Below is a small trained network, with its code and all its weights. Each question gives an input and a class and asks what happens when units are switched off, that is, made to give their printed mean instead of their output.

import numpy as np


def w(rows, s, z=0):
    codes = np.array(rows[::2]) - 128.0
    scale = np.full(codes.shape[1], s)
    scale[-1] = z or s
    return codes * scale


def norm(h):
    return h / np.sqrt((h * h).mean(-1, keepdims=True) + 1e-5)


def f(y):
    return y / 2 * (1 + np.tanh(0.7978845608 * (y + 0.044715 * y**3)))


def log_softmax(a):
    a = a - a.max(-1, keepdims=True)
    return a - np.log(np.exp(a).sum(-1, keepdims=True))


def net(x, mask):
    res = np.array(x, float).reshape(1, 7) / 4 @ E
    u = 0
    for l in range(3):
        y = f(norm(res) @ A[l][:, :-1].T + A[l][:, -1])
        res = res + np.where(mask[u : u + 13], y, B[l][:, -1]) @ B[l][:, :-1]
        u += 13
    return log_softmax(norm(res)[-1] @ U[:, :-1].T + U[:, -1])


A, B = {}, {}
E = w([
[100,120,202,35,128,192],'x0',
[153,143,114,117,80,147],'x1',
[71,119,84,83,2,108],'x2',
[229,242,229,182,5,39],'x3',
[149,237,98,178,122,142],'x4',
[97,73,147,120,210,41],'x5',
[245,153,152,74,131,73],'x6',
],0.0058)
A[0] = w([
[164,21,125,161,167,177,79],'L0N0',
[116,156,136,142,181,156,162],'L0N1',
[128,149,177,20,127,75,174],'L0N2',
[70,80,2,182,67,133,71],'L0N3',
[117,151,169,183,158,99,174],'L0N4',
[71,174,130,117,121,220,87],'L0N5',
[112,74,79,159,58,194,183],'L0N6',
[142,141,73,184,178,86,251],'L0N7',
[38,212,175,217,93,149,242],'L0N8',
[106,166,76,141,134,226,18],'L0N9',
[129,13,67,113,147,98,94],'L0N10',
[165,95,227,84,66,155,122],'L0N11',
[109,120,140,94,145,20,188],'L0N12',
],0.009,0.0029)
B[0] = w([
[112,85,110,104,117,66,190],'L0N0',
[227,135,142,108,163,111,160],'L0N1',
[166,51,221,121,36,211,212],'L0N2',
[121,220,214,93,133,185,254],'L0N3',
[149,87,71,165,77,75,174],'L0N4',
[86,77,158,197,129,79,186],'L0N5',
[14,209,144,125,107,88,228],'L0N6',
[138,90,1,90,109,144,228],'L0N7',
[118,114,92,181,137,25,229],'L0N8',
[151,118,96,146,33,86,178],'L0N9',
[54,137,110,54,200,114,235],'L0N10',
[136,90,144,84,212,230,206],'L0N11',
[66,125,128,175,60,155,218],'L0N12',
],0.0068,0.0047)
A[1] = w([
[111,18,104,140,187,137,202],'L1N0',
[220,93,184,82,222,125,100],'L1N1',
[193,157,126,162,76,108,16],'L1N2',
[142,85,107,149,99,107,27],'L1N3',
[188,135,184,94,153,64,247],'L1N4',
[41,100,150,179,128,194,172],'L1N5',
[205,106,96,121,200,177,224],'L1N6',
[102,89,98,76,122,249,160],'L1N7',
[112,161,120,135,144,97,86],'L1N8',
[101,119,188,180,137,192,34],'L1N9',
[187,86,143,104,187,141,8],'L1N10',
[92,32,106,123,155,112,88],'L1N11',
[57,124,2,68,97,102,146],'L1N12',
],0.0093,0.0018)
B[1] = w([
[155,114,188,136,134,2,204],'L1N0',
[143,200,65,144,67,181,171],'L1N1',
[68,99,137,87,138,149,161],'L1N2',
[118,89,125,108,99,101,133],'L1N3',
[112,52,126,142,87,201,154],'L1N4',
[174,135,97,183,124,101,197],'L1N5',
[217,134,114,182,66,135,163],'L1N6',
[101,116,192,112,95,60,205],'L1N7',
[79,115,120,147,107,137,135],'L1N8',
[189,177,112,152,117,144,142],'L1N9',
[125,116,90,155,47,173,143],'L1N10',
[148,81,120,134,172,45,186],'L1N11',
[180,205,129,105,127,127,255],'L1N12',
],0.0083,0.0072)
A[2] = w([
[112,97,175,67,186,73,60],'L2N0',
[194,87,178,92,85,177,116],'L2N1',
[117,192,135,171,143,249,254],'L2N2',
[133,187,32,92,198,125,110],'L2N3',
[181,117,158,123,106,172,96],'L2N4',
[48,181,118,57,46,153,120],'L2N5',
[115,108,81,143,33,98,139],'L2N6',
[189,62,167,88,89,109,81],'L2N7',
[177,72,89,87,219,140,44],'L2N8',
[189,90,68,150,122,176,62],'L2N9',
[167,121,161,128,199,105,42],'L2N10',
[145,143,234,83,121,119,109],'L2N11',
[66,134,228,185,148,112,128],'L2N12',
],0.011,0.0033)
B[2] = w([
[220,48,97,99,180,113,192],'L2N0',
[150,136,135,66,159,208,219],'L2N1',
[255,177,41,215,102,24,196],'L2N2',
[210,39,110,86,128,230,188],'L2N3',
[119,152,104,83,151,195,171],'L2N4',
[46,155,194,187,188,125,253],'L2N5',
[80,143,177,212,140,64,224],'L2N6',
[53,65,156,187,77,199,211],'L2N7',
[70,91,161,179,74,88,143],'L2N8',
[131,186,69,115,70,121,152],'L2N9',
[142,101,130,98,45,79,136],'L2N10',
[162,30,123,76,102,193,189],'L2N11',
[215,136,61,122,185,101,184],'L2N12',
],0.0069,0.0067)
U = w([
[51,208,126,197,74,70,181],'0',
[209,164,66,119,61,245,166],'1',
[63,195,119,46,237,168,1],'2',
[163,39,71,57,188,52,188],'3',
[83,71,221,82,48,252,106],'4',
],0.011,0.0049)

Each question gives the input, the list of numbers given to net, and the class t.
The units are the neurons (one row each of A and B). Each row of codes is followed by its name. A weight is (code - 128) times the scale printed after its matrix; where a second scale follows, it is the last column's (A, B and U).
mask holds one flag per neuron, layer by layer. A switched-off neuron (its flag False) gives its mean, the last column of its row in B, instead of its output. The means were averaged over made-up inputs and are rounded, as every weight is.
A unit's drop is (log p(t) with every unit on - log p(t) with that unit switched off) / (log p(t) with every unit on - log p(t) with every unit switched off).
The circuit of an input: a set's keep is (log p(t) with only the set's units on - log p(t) with every unit switched off) / (log p(t) with every unit on - log p(t) with every unit switched off). Starting from the 12 units with the biggest drops (on a tie, the unit counted first), units are removed one at a time, each time the one whose removal leaves the highest keep (on an exact tie, the one counted first), for as long as the keep stays at least 0.8.
units of the circuit, in order: the units of the circuit, biggest drop first
unit that matters most: the unit with the biggest drop
top k neurons: the k neurons with the biggest drops, biggest first
top k neurons in layer l: the k neurons of layer l with the biggest drops, biggest first
drop of u: that unit's drop, to one decimal
input [7,-7,-5,-6,5,5,5], class 4: unit that matters most -> L1N0
input [-3,-3,7,-7,1,6,-6], class 2: units of the circuit, in order -> [L0N3; L1N12]
input [1,-3,-1,6,-5,-4,4], class 1: units of the circuit, in order -> [L0N11; L1N1]
input [-1,4,3,4,-6,-1,8], class 4: units of the circuit, in order -> [L0N2; L2N7]
input [-4,-3,-7,1,5,1,0], class 1: top 2 neurons -> [L0N5; L1N7]
input [7,1,-7,-7,1,3,8], class 4: top 2 neurons in layer 0 -> [L0N0; L0N3]
input [3,3,3,2,-1,0,3], class 4: top 2 neurons -> [L1N7; L0N2]
input [7,-3,-4,-1,-3,-6,-1], class 1: top 2 neurons in layer 1 -> [L1N9; L1N1]
input [-6,5,-2,6,-2,7,4], class 4: top 2 neurons in layer 0 -> [L0N6; L0N8]
input [-2,5,-5,6,-2,7,8], class 1: units of the circuit, in order -> [L1N1; L1N0]
input [1,8,-6,4,-5,4,-6], class 3: top 2 neurons in layer 0 -> [L0N4; L0N3]
input [-4,4,1,-1,-6,-8,5], class 4: top 2 neurons -> [L1N7; L2N11]
input [5,3,0,-5,4,-5,3], class 0: top 3 neurons -> [L0N9; L0N5; L0N6]
input [1,6,-4,-5,3,-1,-4], class 3: top neuron -> [L0N5]
input [-5,0,-5,-1,5,0,-2], class 3: top 2 neurons -> [L0N8; L0N7]
input [-5,-7,5,-3,-4,0,-5], class 2: top 2 neurons -> [L0N3; L0N10]
input [5,-3,1,-3,3,-2,1], class 3: top 4 neurons -> [L0N5; L0N3; L0N12; L1N1]
input [6,-8,-2,-7,6,4,8], class 4: top 2 neurons in layer 1 -> [L1N0; L1N7]
input [0,4,-1,7,-8,7,-3], class 4: top 2 neurons -> [L0N2; L2N7]
input [-1,-5,-6,4,-7,-1,2], class 1: units of the circuit, in order -> [L1N1]
input [-3,-6,6,5,-5,-5,1], class 4: top 3 neurons -> [L1N1; L0N11; L0N10]
input [-6,-4,-6,5,0,5,-7], class 3: top 2 neurons in layer 2 -> [L2N5; L2N7]
input [7,2,-4,7,5,3,-8], class 3: top 2 neurons -> [L2N12; L0N8]
input [-6,0,1,-7,6,1,-3], class 1: top 3 neurons in layer 2 -> [L2N3; L2N6; L2N2]
input [-3,4,6,6,4,-7,7], class 4: top 2 neurons in layer 1 -> [L1N1; L1N2]
input [6,6,-4,1,2,4,7], class 1: top 2 neurons -> [L1N1; L2N2]
input [-8,2,6,-6,-3,-3,-5], class 2: unit that matters most -> L0N10
input [7,-5,8,-8,3,-2,-6], class 0: drop of L2N1 -> 0.1
input [-7,-1,5,-6,5,8,-3], class 2: drop of L0N2 -> 0.2
input [-6,1,6,-2,-8,3,-8], class 2: drop of L0N3 -> 0.4
